Below is a small trained network, with its code and all its weights. Each question gives an input and a class and asks what happens when units are switched off, that is, made to give their printed mean instead of their output.

import numpy as np


def w(rows, s, z=0):
    codes = np.array(rows[::2]) - 128.0
    scale = np.full(codes.shape[1], s)
    scale[-1] = z or s
    return codes * scale


def f(y):
    return y / 2 * (1 + np.tanh(0.7978845608 * (y + 0.044715 * y**3)))


def log_softmax(a):
    a = a - a.max(-1, keepdims=True)
    return a - np.log(np.exp(a).sum(-1, keepdims=True))


def net(x, mask):
    res = np.array(x, float).reshape(1, 6) / 4 @ E
    y = f(res @ A[0][:, :-1].T + A[0][:, -1])
    res = res + np.where(mask, y, B[0][:, -1]) @ B[0][:, :-1]
    return log_softmax(res[-1] @ U[:, :-1].T + U[:, -1])


A, B = {}, {}
E = w([
[42,125,200,105,138,10,148,76,168,227,130,25],'x0',
[34,77,167,147,161,197,117,51,59,235,67,109],'x1',
[86,199,107,131,153,21,215,91,170,133,224,215],'x2',
[158,89,247,184,16,120,159,135,181,95,95,224],'x3',
[156,128,159,105,78,219,179,107,166,185,65,1],'x4',
[97,99,79,22,113,153,63,27,155,131,118,183],'x5',
],0.0099)
A[0] = w([
[46,194,70,167,255,132,102,89,83,168,79,139,186],'neuron 1',
[132,116,134,165,98,92,77,82,230,202,104,125,115],'neuron 2',
[68,40,170,50,143,205,35,19,57,196,59,111,255],'neuron 3',
[157,64,104,186,71,187,48,51,55,97,82,51,212],'neuron 4',
[83,74,196,134,130,22,157,87,124,183,48,183,250],'neuron 5',
[206,211,33,72,122,211,126,157,140,154,67,100,237],'neuron 6',
[178,12,139,120,139,190,12,152,110,127,14,47,74],'neuron 7',
],0.0077,0.0031)
B[0] = w([
[102,95,151,104,167,84,168,93,102,125,229,133,202],'neuron 1',
[104,164,158,106,119,107,113,108,135,130,105,141,164],'neuron 2',
[147,116,147,88,41,69,71,165,2,151,205,119,249],'neuron 3',
[128,138,160,125,138,141,93,156,99,164,136,88,220],'neuron 4',
[83,139,126,149,152,119,142,104,104,132,186,189,206],'neuron 5',
[100,153,74,112,165,130,93,107,114,95,99,169,212],'neuron 6',
[130,131,139,116,150,157,83,167,151,156,98,77,240],'neuron 7',
],0.015,0.017)
U = w([
[193,144,218,146,165,125,101,189,167,207,58,58,109],'0',
[90,128,43,133,212,113,112,73,124,58,139,254,253],'1',
[237,81,176,170,23,181,89,203,95,54,122,250,67],'2',
[148,104,83,121,177,226,69,166,139,123,31,74,53],'3',
[123,65,118,121,177,173,209,98,93,187,156,57,28],'4',
[131,148,134,74,139,69,78,154,79,199,194,117,174],'5',
[88,130,238,167,107,114,179,104,176,167,56,111,14],'6',
],0.0083,0.005)

Each question gives the input, the list of numbers given to net, and the class t.
The units are the neurons (one row each of A and B). Each row of codes is followed by its name. A weight is (code - 128) times the scale printed after its matrix; where a second scale follows, it is the last column's (A, B and U).
mask holds one flag per neuron, in row order. A switched-off neuron (its flag False) gives its mean, the last column of its row in B, instead of its output. The means were averaged over made-up inputs and are rounded, as every weight is.
A unit's drop is (log p(t) with every unit on - log p(t) with that unit switched off) / (log p(t) with every unit on - log p(t) with every unit switched off).
The circuit of an input: a set's keep is (log p(t) with only the set's units on - log p(t) with every unit switched off) / (log p(t) with every unit on - log p(t) with every unit switched off). Starting from all 7 units, units are removed one at a time, each time the one whose removal leaves the highest keep (on an exact tie, the one counted first), for as long as the keep stays at least 0.8.
circuit, biggest first: the units of the circuit, biggest drop first
most important unit: the unit with the biggest drop
k most important neurons: the k neurons with the biggest drops, biggest first
drop when u is switched off: that unit's drop, to one decimal
input [-7,1,-7,8,-6,-3], class 3: circuit, biggest first => neuron 3; neuron 7
input [-1,7,8,-4,2,-5], class 4: most important unit => neuron 3
input [-3,-8,-4,2,5,-5], class 3: 2 most important neurons => neuron 3; neuron 6
input [0,-5,0,4,2,-3], class 2: 2 most important neurons => neuron 7; neuron 4
input [5,-4,7,3,7,2], class 6: 2 most important neurons => neuron 3; neuron 6
input [5,-6,5,-3,4,-5], class 0: 2 most important neurons => neuron 3; neuron 1
input [8,-8,5,-2,8,-6], class 0: 2 most important neurons => neuron 3; neuron 1
input [8,-2,-5,4,-1,-4], class 6: 2 most important neurons => neuron 3; neuron 5
input [5,-8,-6,2,7,3], class 3: 3 most important neurons => neuron 6; neuron 3; neuron 1
input [-5,3,-7,-1,2,-5], class 3: 3 most important neurons => neuron 6; neuron 7; neuron 1
input [4,-3,0,5,-1,-5], class 6: 2 most important neurons => neuron 3; neuron 6
input [0,-2,7,4,-2,3], class 1: drop when neuron 6 is switched off => 0.0
input [0,4,5,0,4,-6], class 4: drop when neuron 3 is switched off => 0.6
input [4,-7,2,6,-3,3], class 1: drop when neuron 3 is switched off => 0.4
input [-4,3,5,3,-2,-4], class 1: drop when neuron 4 is switched off => 0.1
input [-6,-1,-7,6,-3,5], class 3: most important unit => neuron 7
